Cloud kuvi lies near a flat space through zero of 2 dimensions (the best fit, not centred); each new row is followed by its nearest point there
(in the rows, 128 means zero)
kuvi (13 x 6)
[[159 183 138  89 101  87]
 [181 193 132 111 105  94]
 [148 157 131 114 116 109]
 [116 104 123 149 140 147]
 [118  95 118 159 144 155]
 [124 125 128 126 128 125]
 [ 83  66 121 151 150 162]
 [106 110 134 114 129 126]
 [129 120 124 141 136 139]
 [146 140 124 142 129 132]
 [102  88 117 156 146 161]
 [146 137 124 141 129 134]
 [107  95 123 148 143 150]]
New rows:
[135  84  80 178 147 129] -> [129 103 114 173 147 163]
[ 90  62 132 139 173 161] -> [ 80  66 123 148 150 161]
[118 116 139 182 154 160] -> [128 104 115 170 146 161]
[ 81 123 132  84 126 142] -> [ 90 106 139  96 125 117]
[177 179 141 164 100 122] -> [185 177 121 147 120 122]
[191 124 130 123 122 146] -> [159 150 122 146 127 130]
[144  97 102 170 123 170] -> [136 109 113 176 147 162]
[145 137 103 153 151 138] -> [148 132 118 157 135 144]
[150 164 133 124 100 141] -> [155 157 128 127 120 118]
[ 72 112 161 148 158 115] -> [ 92  94 131 121 135 136]
[192 159 120 157 105  87] -> [185 180 123 141 118 117]
[160 181 128 151  98 155] -> [174 165 120 149 124 127]
[103 131 136  56 119 109] -> [ 98 129 146  72 112  95]
[111 157 140 109 116  75] -> [126 149 140  89 111  98]
[ 95 123 169  91 121  96] -> [ 96 122 144  80 116 102]
[134 162 147  91 129 120] -> [135 151 136 101 114 104]
[114  81 105 171 150 146] -> [112  89 117 166 149 163]
[106 115 147 108 139 149] -> [103 108 132 118 131 129]
[156 172  98 154 137 112] -> [170 161 121 148 125 128]
[ 95  88 112 111 140 107] -> [ 90  98 134 111 131 129]
[106 110 130 113 154 109] -> [104 111 133 113 128 125]
[137 101 113 156 147 132] -> [129 113 120 155 140 149]
[175 151 146  96 132  93] -> [154 168 134 105 111 101]
[155 211 132 129 111 117] -> [178 185 129 122 111 105]
[157 149 113 127 125 140] -> [154 148 124 139 126 128]
[ 88  79 158 137 167 141] -> [ 83  79 127 133 143 148]
[196 124  66 176 173 152] -> [178 139 105 199 145 165]
[102 166 170 103  96 117] -> [122 145 140  88 112  99]
[100  90 127 115 129 165] -> [ 93  91 128 130 138 142]
[120 106 146 132 148 166] -> [113 103 124 143 139 145]
